Each row has a name. After each piece below comes the name of the row it's from. Each question is about the rows just above it.

[146 102 149 128  98 157 115] : C
[119 134 173 150  98 152  85] : T
[136 111  64 100 165  85 152] : V
[136 150 164 133 116 150 118] : M
[123 149 194 154 158  95 147] : R
[173 147  98 152  92 177 104] : L
Which row holds [ 85 152]?  V
The row with [173 150  98 152] is  T
The row with [136 111  64 100] is  V
q: [136 150 164 133 116]  M
Which row holds [149 194 154]?  R
q: [173 150]  T

[126 121 135 129 123 126 129 168 125 127 136 125 133 133 126 131 133 155
 126 124 146 135 134 131 123 131 126 131 130 128 127 146] = Mupa
[136 126 123 127 126 124 126  77 123 122 102 131 129 126 132 132 113  81
 142 135 110 110 121 128 140 115 141 121 109 131 137 124] = leru
[134 110 141 156 126 159 173 145 155 126 115 127  99 164 130 110 128 135
 140 150 149 110 105 135 165 117 143 142 107 128 131 145] = bor
[127 115 130 153 110 124 144  48 137 110 105 118 104 144 134  92 111  73
 122 118  96 108 112 121 156  89 123 150  92 120 127 104] = nula
[136 131 120 130 123 121 124  79 120 118 117 123 132 123 133 116 119  94
 121 133 100 125 128 120 134 108 134 129 118 129 126 111] = suri
[128 138 102 119 138 134 122 103 137 116 121 128  96 130 127 100 117 114
 140 133 117 116 106 117 129 131 131 105 116 122 131 118] = Nus
[130 164 140 136 126 121 128 145 125 134 158 140 177 117 138 160 146 166
 172 115 155 163 173 125 135 131 117 160 142 135 159 140] = zup
[125 126 131 123 129 125 122  74 131 132 105 133 131 132 130 141 114  82
 136 124 109 113 124 133 135 105 124 123 120 125 134 121] = vaf
[123 118 117 123 119 118 124 171 110 115 123 120 125 124 128 121 123 148
 120 139 137 130 126 123 120 115 141 114 119 133 123 151] = Balis
q: [120 118 117 123]  suri
Where do [133 135 105 124 123 120 125] appear?  vaf
The row with [130 110 128 135] is  bor
q: [122 103]  Nus
q: [123 118 117 123 119 118 124 171 110 115 123 120 125 124 128 121 123 148
 120 139 137 130 126 123 120 115 141 114 119 133 123 151]  Balis
Which row holds [168 125]?  Mupa
Where do [118 124 171 110 115 123 120 125] appear?  Balis

[130 125 126 121 131 130 130 130 128 126 129 133 130 128 140 140 131 118
 117 131 129 130 129 124 129 130 113 122 118 130 125 124 130 125 121 125] : zalo
[124 125 147 138 136 137 132 131 129 124 132 125 123 134 127 130 139 132
 144 112 141 138 124 123 134 138 130 127 127 124 129 140 124 133 124 138] : Fot
[142 118 116 124 134 126 136 129 127 124 119 141 135 125 136 130 131 122
 122 129 128 124 128 115 129 130 118 123 123 137 128 120 131 127 116 129] : telo
[145 115 117 121 131 130 130 130 128 126 129 133 130 128 140 140 131 118
 117 131 129 121 129 124 129 130 113 122 118 130 125 124 130 125 121 125] : tutaz
[157 129 165  99 146 151 115 165 121 114 118 131 118 140 116 102 137 164
 107 136  92 140 133 125 132 197 172 138 113 159 141 122 144 117 135 141] : pifem
[157 129 165  99 146 151 115 165 121 114 118 131 118 140 116 102 137 164
 107 136  92 140 133 125 132 197 172 138 113 159 141 122 144 117 108 132] : sig
[173 116 152 136 157 150 114 117 151 117 137 130 101 129  87 140 142 108
 109 125  72 118 134 123 151 181 125 115 124 129 134 120 132 133 132 135] : tigog
q: [145 115 117 121 131 130 130 130 128 126 129 133 130 128 140 140 131 118
 117 131 129 121 129 124 129 130 113 122 118 130 125 124 130 125 121 125]  tutaz
q: [130 125 126 121 131 130 130 130 128 126 129 133 130 128 140 140 131 118
 117 131 129 130 129 124 129 130 113 122 118 130 125 124 130 125 121 125]  zalo
The row with [130 131 122 122 129 128 124 128 115 129 130] is  telo
q: [136 129 127 124 119 141 135]  telo
Which row holds [129 121 129 124 129 130 113]?  tutaz

[126 108 127 128 146 105 137 102 129  67  90 126 122 126 127 142 132 130
  93 117 114 137] = D
[146 141 128 121 156 120 155 102 129  67  90 126 122 126 127 142 132 130
  93 117 114 137] = U
[126 132 129 128 124 108 119 142 129 146 117 127 130 114 127 119 135 128
 133 134 130 117] = E
[ 70  90 126 122 126 127 109 157 130 212 173 129 138 126 129 146 141 128
 122 156 120 155] = Z
q: [126 108 127 128 146 105 137 102 129  67  90 126 122 126 127 142 132 130
  93 117 114 137]  D
q: [146 141 128 122 156 120 155]  Z
The row with [157 130] is  Z
q: [ 70  90 126 122 126 127 109 157 130 212 173 129 138 126 129 146 141 128
 122 156 120 155]  Z

[135 133 121 129 124 145 126 130 108 129 135  67 111 125 132 135 122 125
 138 105 134 145 126 166 129] : katap
[142 118 121 127 129  92 157 133 148 158 122 102 146 128 134 152 131 132
 145 107 139 140 129 151 174] : Zazol
[141 172 129 152 129 121 120 167 113 126 131 127 131 112 140 131 125 106
 131  86 128 115 133 140 133] : vok
[130 135 116 135 129 137 108 164 146  85 131 125  86 131 127 106 131 133
 115 140 131 112 128 102 105] : muto
[141 172 129 152 129 121 120 167 113 126 131 129 118 126 161 142 128 129
 108 145 144 132 128 110 143] : sok
[129 196 118 104 129  53 127 123 135 115 117  90 109 128 156 121 128 125
 134 129 102  83 128 105 152] : kolut
[137 117 116 110 128 132 138 125 145 106 117 118 112 128 128 120 128 130
 122 118 118 124 129 102 122] : Bevik
[142 138 109 120 133 122 129 125 133 111 120 115 140 129 154 116 134 128
  83 133 133 102 129 103 137] : Palip
[111 116 143 143 131  73 142 172 192 132 134 132 126 129 112 138 129 124
 162 116 122 150 129 131 137] : Vukik
Which row holds [141 172 129 152 129 121 120 167 113 126 131 127 131 112 140 131 125 106
 131  86 128 115 133 140 133]?  vok
[110 128] is in which row?  Bevik
The row with [ 73 142 172 192 132 134 132 126 129 112 138 129] is  Vukik
Where do [125  86 131 127 106 131 133 115 140 131 112 128] appear?  muto

[ 52 153 118 192] = bapam
[118  52 153 149] = vetef
[ 56 149 115 164] = dake
[133 169 137 105] = zaf
[121 106  93  79] = gog
[ 91 138 116 157] = rasi
q: [118  52 153]  vetef
q: [ 52 153 118]  bapam
[118  52 153 149] is in which row?  vetef
q: [116 157]  rasi

[113  65 129 104] : kuri
[155 108 156  82] : Bubu
[132 156 148 155] : fub
[156 148 132 138] : simig
[137 107 136  95] : Kapi
[ 99 157 132 138] : sofi
[ 54 132 108 135] : duvul
[ 96 110 113 127] : ture
[165 111 129 125] : sab
[123 107 136 111] : pag
[ 99 157 132 138] is in which row?  sofi
[156 148 132] is in which row?  simig
q: [108 156  82]  Bubu
Where do [132 108] appear?  duvul
q: [123 107]  pag

[134 156 127 126 109 125 141 142 126 102]  bop
[156 148 127 133 142 126 122 125 125 145]  vap
[ 68 116 125 123 126 125 111 125 126 113]  lipab
[ 68 116 124 124 122 125 140 125 127 105]  Sota
[111 164 126 132 144 126 164 132 125  85]  gul
[ 68 116 125 123 126 125 113 125 126 102]  Fug
[173 143 127 140 149 124 140 127 125 124]  ruzos
[ 68 116 125 123 126 125 111 125 126 102]  sime
[145 141 130 132 128 124 105 144 124 105]  gug
[ 80 128 126 118 114 124 102 111 126 148]  Migo
[ 49  89 122 116 104 123 140 125 127 116]  ropu
[111 164 126 132 155 126 164 132 125  85]  podap
Which row holds [111 164 126 132 144 126 164 132]?  gul
q: [ 68 116 125 123 126 125 111 125 126 102]  sime
q: [ 68 116 124 124 122 125 140 125 127 105]  Sota
The row with [124 122] is  Sota
Which row holds [156 148]?  vap
q: [ 68 116 125 123 126 125 113 125 126 102]  Fug
Which row holds [130 132 128 124 105]?  gug

[109 103 140  88 130 123 157 146 128 141 138] : fure
[ 99 131 115 124 163  96  84  88 117 148 146] : duzil
[106 129 152 119 143 111 136 167 122 121 108] : bida
[150 117 111 121 136 143 122 167 111 126  98] : Roze
[118 106 134  92 135 121 155 145 127 137 133] : sagu
[170 114  90 132 126 161 124 201 102 131  96] : Pib
[107 126 125 132 148 104  97 115 125 143 150] : Rilek
[123 134 111 158 136 101 125 136 138 140 112] : vebi
[170 114  90 132 126  96 124 201 102 131  96] : teliz
[103 131 117 129 157 101  83 104 122 154 153] : kemiv
[118 100 134  92 135 121 155 145 127 137 133] : pego
q: [100 134  92 135 121 155 145 127]  pego
q: [136 138 140 112]  vebi
[111 126] is in which row?  Roze
The row with [136 143 122 167 111] is  Roze

[147 110 170 126 123]  Bonag
[144 125 132 136 131]  gadi
[147 170 126 110 113]  tun
[170 115 135 108 126]  Suruz
[135 115 108 170 129]  feku
[134 133 137 137 195]  rab
[129 133 121 128 134]  nizil
[113 127 113 151 131]  Fogon
[123 128 128 124 131]  liv
q: [135 115 108 170]  feku
The row with [147 170 126 110] is  tun
q: [135 108]  Suruz
q: [128 134]  nizil
Which row holds [123 128]?  liv
Which row holds [132 136 131]?  gadi
q: [170 115]  Suruz

[169 125 133 131 117 167 111]  Sidi
[120 148 126 108  76  89 141]  fotom
[124  94 125 160 120 150 126]  Gamu
[124  94 135  89 147 159 124]  fele
[124  94 135 169  99 140  69]  seno
[ 61 142 131 117 154  96 115]  vum
[169 116 101 142 175 105 169]  soz
q: [120 150 126]  Gamu
q: [124  94 135 169  99 140  69]  seno

[133 143 131 127 115 122 124 168  96 134  90 119  73 169  73]  Toku
[127 117 116 122 119 123 124 162 119 164  94 149 110 138 131]  Gedoz
[127 136 104 134 101 159 131 107 145 130 108 143 177 203  95]  kebo
[133 143 131 127 115 122 124 144 143 124 108 138 168 127 117]  Malu
[129 122 109 131 122 130 130 122 139 131 118 118 131 113 123]  gamed
[134 118 137 130  94 110 130 188 127 134 118 168 138 135 147]  vol
[127 144 146 125 107 126 125  81 115 129 117 118 117 112 151]  nazav
[129 116 127 129 154 137 127 100 122 125 133 159 130 148 108]  Zipip
[133 118 129 133 141 127 129 123 116 131 127 146 157 155 109]  zemol
[128 123 111 132 126 145 132 124 124 122 137 107 102 106 188]  podi
[126 127 109 124 107  91 126 130 129  96 130  98 136  81 151]  Logis
[133 118 129 133 141 127 129 123 116 131 127 144  61 100 134]  Nebi
The row with [128 123 111 132 126 145 132 124 124] is  podi
The row with [127 115 122 124 168] is  Toku
The row with [168 138] is  vol

[148 126  76 128 127  90 126 110 101 128 126 133 121 136  87] : luzek
[ 61 137 105 118 123 114 127 124 110 127 127 140 147 139 109] : Gusip
[148 126  76 128 127  90 126 110 101 128 126 133 121 130 114] : Nuli
[150 133 162 126 110 160 126 113 126 127 126 106 123 112 143] : Gunu
[134 127 194 123 110 178 126 119 148 128 121 126 133 117 164] : Kamo
[150 133 162 126 110 160 126 113 130 127 126 106 123 112 143] : Sud
[128 126  90 101 128 126 133 127 126 110  76 148 137 117 164] : Deti
[116 132 206 120 112 184 126 138 155 126 126  99 148 120 161] : Gonot
Which row holds [148 126  76 128 127  90 126 110 101 128 126 133 121 130 114]?  Nuli
[121 136  87] is in which row?  luzek
q: [130 127 126 106 123 112 143]  Sud
q: [148 126  76 128 127  90 126 110 101 128 126 133 121 136  87]  luzek
[126 127] is in which row?  Gunu
Which row holds [194 123 110 178 126 119 148]?  Kamo

